 669  -223   -67   123
-446  -199   535  -502
-> 669, -502

169  484  233  800
587  475  122  344
-> 169, 344

 27   41   37   25  -36 -> 27, -36

 -11  -437   102  -773   164   990    58 -> -11, 58

96  37  67  40  53  74
82  74  52  24  88  77
71  81  48  30  92  73
-> 96, 73

205   95   73  248  123   47 -> 205, 47

5  8  1  2  3 -> 5, 3
---
.04 .09 .12 .42 -.26 -.46 -.38
-.32 -.39 .21 -.39 .13 -.37 -.20
-.23 .24 -.02 .38 .10 .21 .39
ans = .12

.44 -.28 -.40 .33 -.27 .16
-.26 .40 .34 -.26 .30 -.33
-.14 .24 .21 .04 .30 .02
ans = -.40

-.38 .28 .13 .08
-.08 .39 .43 .10
-.30 -.10 .35 -.24
ans = .13

.19 -.35 .15 .39
-.16 .31 -.14 -.34
-.17 .06 .42 -.04
ans = .15

.58 -.22 -.39 .23 -.38
.45 -.25 -.39 .27 -.39
-.34 .24 .32 -.27 .24
ans = -.39

.50 .04 .02 .37
.00 .01 .55 .34
.38 .02 .05 .51
ans = .02
---
.07 -.32 .37 .38 .25 -.13 .36
.13 -.02 .17 .51 .24 .16 .17
.24 .28 -.03 .56 .23 .46 .03
-> .16

-.06 -.41 .37 -.19 .02 -.23
-.54 -.44 .08 -.55 .24 -.13
-.34 -.31 .25 -.18 .28 -.09
-> .24

-.05 -.03 -.13 .04 -.20 .04 .29
-.04 .06 -.08 .01 -.45 -.01 .32
-.04 -.22 -.08 -.16 -.20 .04 .43
-> -.01

.19 .39 -.50 -.52 .26 -.54
.17 .34 -.21 -.34 .21 -.24
.09 .07 .33 .10 .37 .31
-> .21

-.04 -.03 .02 .24 -.08 .07
.03 .03 -.02 -.23 .07 -.07
.54 -.43 .56 .00 .45 .47
-> .07

.05 -.12 -.23 -.23 .02
-.48 .40 .28 -.17 -.51
-.02 .01 .01 -.01 .01
-> -.17
---
.46 .52 .07 .51 .25
.24 .46 .00 .42 .02
-.30 .13 -.12 .04 -.39
==> -.12

-.17 .28 -.01 .02 -.26 -.06
-.28 .09 -.21 .07 .05 .18
-.32 .25 .04 .42 -.08 -.11
==> .42

.56 -.21 -.24 .02 -.23 .03 -.20
.52 -.16 -.21 .21 .09 .09 -.23
.11 .03 -.02 .17 .10 -.04 .01
==> .10

-.40 -.05 -.45 .31 -.22 .18
-.01 -.35 .22 .58 -.07 .15
.22 .44 .22 -.32 .36 .39
==> -.32

-.27 .26 .39 .33 .43
-.30 .14 .45 .43 .30
.21 .30 -.39 -.49 .26
==> -.39

.09 .15 -.38 .09 -.53
.05 .30 .18 -.04 .18
.05 .28 .06 -.13 .27
==> .06

-.11 .48 -.43 -.25 .20 .50 .16
-.20 .23 -.11 .01 .23 .16 .23
-.20 .30 -.18 -.04 .25 .24 .24
==> .25
---
.30 -.15 -.02 .00
.50 -.34 -.04 .00
.37 -.22 .44 .00
→ .50

.38 .21 -.17 -.52 -.12
.11 .22 .32 -.12 .33
.26 .11 -.22 -.43 -.17
→ .11

-.52 .47 .30 -.14 -.51 -.07
.40 -.22 -.06 .38 .15 .47
-.01 .24 .38 .30 -.19 .35
→ .40

.42 .48 -.40 -.43 .46 .20
.43 .49 -.38 -.42 .47 .12
.42 .48 -.40 -.42 .46 .20
→ .43

-.07 -.08 .10 .44
.19 .19 -.40 -.11
.08 -.09 .19 -.26
→ .19

-.20 -.02 .03 .17 .14 .09 .23
-.23 -.05 .02 -.01 -.01 .12 .57
-.14 -.38 -.20 -.26 -.18 .07 -.01
→ -.23

-.22 .16 .23 .19 -.17 -.02 -.06
-.13 .06 .21 .42 .04 .01 .06
-.14 .06 .21 .42 .03 -.01 .05
→ -.13

.58 .20 -.02 .05 .13
-.45 -.02 .12 .16 -.10
-.22 .29 .01 -.22 .14
→ -.45

-.07 .05 .27 -.05 -.03
.00 -.27 -.24 -.46 .15
.14 .09 .29 .25 .06
→ .00
---
array([[-.53,  .32,  .40,  .14, -.30,  .08],
       [ .56, -.06, -.24,  .04,  .17,  .17],
       [ .10,  .43,  .06,  .28,  .08, -.04]])	.40

array([[ .08, -.01, -.53, -.34],
       [-.08,  .01,  .54,  .35]])	-.53

array([[-.12,  .22,  .01,  .33, -.36],
       [ .13,  .28,  .19,  .38, -.41]])	.01

array([-.02, -.06,  .57,  .49, -.05, -.34])	.57

array([-.40, -.47, -.11,  .12, -.06])	-.11

array([ .52,  .49,  .55, -.40, -.45,  .53,  .02])	.55

array([.14, .43, .06, .13])	.06

array([[ .55, -.47,  .47, -.30,  .16, -.01,  .03],
       [-.47,  .47, -.30,  .16, -.01,  .02,  .03]])	.47
---
Input:
.02 -.28 -.39 .06 .04
-.08 .33 -.44 .12 -.10
Output: .04

Input: .24 -.20 .13 .25 .58 -.32 .07
Output: .58

Input: -.46 -.58 .22 .12 .55 -.29
Output: .55

Input: -.47 -.33 -.15 -.30 .20
Output: .20

Input: .38 .02 .20 .02 .46
Output: .46

Input: .26 .38 -.18 .41 .08 -.05 .53
Output: .08
---
.01 -.01 -.44 .37 yields -.44

-.02 .07 .22 -.41 .14 .10 -.09
.14 -.09 -.02 -.11 -.31 -.22 -.26
yields .22

-.21 -.49 -.38 .16 .15 .02 yields -.38

.09 .00 .17 .43 -.53 -.18 yields .17

.49 -.21 -.36 .26 .06
-.27 .45 .05 -.35 .15
-.32 -.16 -.25 -.31 .30
yields -.36

.07 -.04 -.47 -.22 -.20 .14 yields -.47

-.06 .27 -.41 .48 .32 yields -.41
